Here is a tiny trained network, its code and every weight. The questions are about switching its units off for an input and a class, where a switched-off unit gives its printed mean instead of its output.

import numpy as np


def w(rows, s, z=0):
    codes = np.array(rows[::2]) - 128.0
    scale = np.full(codes.shape[1], s)
    scale[-1] = z or s
    return codes * scale


def norm(h):
    return h / np.sqrt((h * h).mean(-1, keepdims=True) + 1e-5)


def f(y):
    return y / 2 * (1 + np.tanh(0.7978845608 * (y + 0.044715 * y**3)))


def log_softmax(a):
    a = a - a.max(-1, keepdims=True)
    return a - np.log(np.exp(a).sum(-1, keepdims=True))


def net(x, mask):
    res = np.array(x, float).reshape(1, 8) / 4 @ E
    u = 0
    for l in range(3):
        y = f(norm(res) @ A[l][:, :-1].T + A[l][:, -1])
        res = res + np.where(mask[u : u + 3], y, B[l][:, -1]) @ B[l][:, :-1]
        u += 3
    return log_softmax(norm(res)[-1] @ U[:, :-1].T + U[:, -1])


A, B = {}, {}
E = w([
[65,178,49,238,160,14,253],'x0',
[238,103,33,186,59,134,202],'x1',
[130,140,123,129,127,137,123],'x2',
[125,123,124,113,142,125,126],'x3',
[19,167,207,78,162,240,173],'x4',
[124,122,140,133,129,127,129],'x5',
[138,127,128,133,136,128,129],'x6',
[129,129,128,127,127,128,128],'x7',
],0.0041)
A[0] = w([
[204,92,74,155,123,167,165,61],'L0N1',
[63,224,118,231,181,65,165,122],'L0N2',
[109,153,199,68,199,8,4,3],'L0N3',
],0.0043,0.0029)
B[0] = w([
[137,75,170,196,76,8,63,153],'L0N1',
[12,99,47,178,254,49,132,253],'L0N2',
[159,92,131,46,42,89,117,193],'L0N3',
],0.0051,0.0027)
A[1] = w([
[114,128,29,194,123,92,253,128],'L1N1',
[142,154,213,62,92,183,148,2],'L1N2',
[198,70,155,120,33,130,79,102],'L1N3',
],0.0069,0.0023)
B[1] = w([
[129,163,159,89,79,76,2,254],'L1N1',
[179,157,187,46,89,142,79,192],'L1N2',
[39,109,66,98,164,175,233,244],'L1N3',
],0.0076,0.0058)
A[2] = w([
[255,79,61,149,33,196,185,70],'L2N1',
[104,86,70,36,80,187,203,253],'L2N2',
[23,209,184,249,245,140,159,88],'L2N3',
],0.0055,0.0023)
B[2] = w([
[103,1,30,192,225,193,202,159],'L2N1',
[215,99,170,151,87,131,227,253],'L2N2',
[63,110,96,189,243,158,202,159],'L2N3',
],0.0081,0.0063)
U = w([
[207,49,177,42,52,221,227,120],'0',
[36,52,49,199,219,198,224,253],'1',
[12,194,97,166,165,12,28,134],'2',
[195,137,34,224,44,3,27,2],'3',
[102,197,251,24,117,254,74,16],'4',
],0.0064,0.0052)

Each question gives the input, the list of numbers given to net, and the class t.
The units are the neurons (one row each of A and B). Each row of codes is followed by its name. A weight is (code - 128) times the scale printed after its matrix; where a second scale follows, it is the last column's (A, B and U).
mask holds one flag per neuron, layer by layer. A switched-off neuron (its flag False) gives its mean, the last column of its row in B, instead of its output. The means were averaged over made-up inputs and are rounded, as every weight is.
A unit's drop is (log p(t) with every unit on - log p(t) with that unit switched off) / (log p(t) with every unit on - log p(t) with every unit switched off).
The circuit of an input: a set's keep is (log p(t) with only the set's units on - log p(t) with every unit switched off) / (log p(t) with every unit on - log p(t) with every unit switched off). Starting from all 9 units, units are removed one at a time, each time the one whose removal leaves the highest keep (on an exact tie, the one counted first), for as long as the keep stays at least 0.8.
circuit, biggest first: the units of the circuit, biggest drop first
unit that matters most: the unit with the biggest drop
k most important neurons: the k neurons with the biggest drops, biggest first
top k neurons in layer l: the k neurons of layer l with the biggest drops, biggest first
drop of u: that unit's drop, to one decimal
input [-8,7,-3,7,-8,1,6,8], class 1: circuit, biggest first -> L2N1
input [7,0,-6,6,-3,1,6,1], class 2: circuit, biggest first -> L1N1, L2N2
input [5,5,7,3,-2,-2,-6,-5], class 3: 2 most important neurons -> L1N3, L2N3
input [0,-7,1,-1,-1,5,7,-5], class 0: 2 most important neurons -> L0N3, L1N1
input [0,1,7,0,-5,8,7,4], class 1: 2 most important neurons -> L0N2, L1N1
input [-8,1,3,1,-6,-8,-6,-7], class 1: circuit, biggest first -> L2N1, L1N1
input [8,8,-6,8,-2,0,0,1], class 3: 2 most important neurons -> L1N1, L1N3
input [7,1,0,7,2,-7,4,5], class 2: 2 most important neurons -> L1N1, L1N3
input [0,-4,-1,-8,-7,7,-8,-7], class 0: 2 most important neurons -> L0N3, L2N2
input [-6,2,2,-3,-4,-8,-4,3], class 1: top 2 neurons in layer 1 -> L1N1, L1N2
input [4,-1,-4,-4,-4,4,-1,8], class 2: 2 most important neurons -> L2N2, L0N2
input [2,1,1,0,-1,4,1,1], class 3: 3 most important neurons -> L1N1, L1N3, L2N3
input [6,-3,8,-1,0,-4,4,-1], class 2: 4 most important neurons -> L1N1, L1N3, L2N2, L2N1
input [-4,-5,-7,-1,-8,-4,2,-8], class 0: unit that matters most -> L2N2
input [-6,4,7,-7,-2,3,-2,-8], class 1: 2 most important neurons -> L2N1, L1N1
input [-4,-6,-8,8,-8,7,-1,5], class 0: top 2 neurons in layer 1 -> L1N3, L1N1
input [-7,8,-4,0,0,-1,7,2], class 1: drop of L2N1 -> 0.4
input [8,3,-1,4,8,6,-2,-1], class 2: drop of L1N2 -> -0.1
input [6,7,4,-5,2,-4,4,4], class 2: drop of L0N2 -> 0.1
input [5,1,3,0,1,8,0,-4], class 2: circuit, biggest first -> L1N1
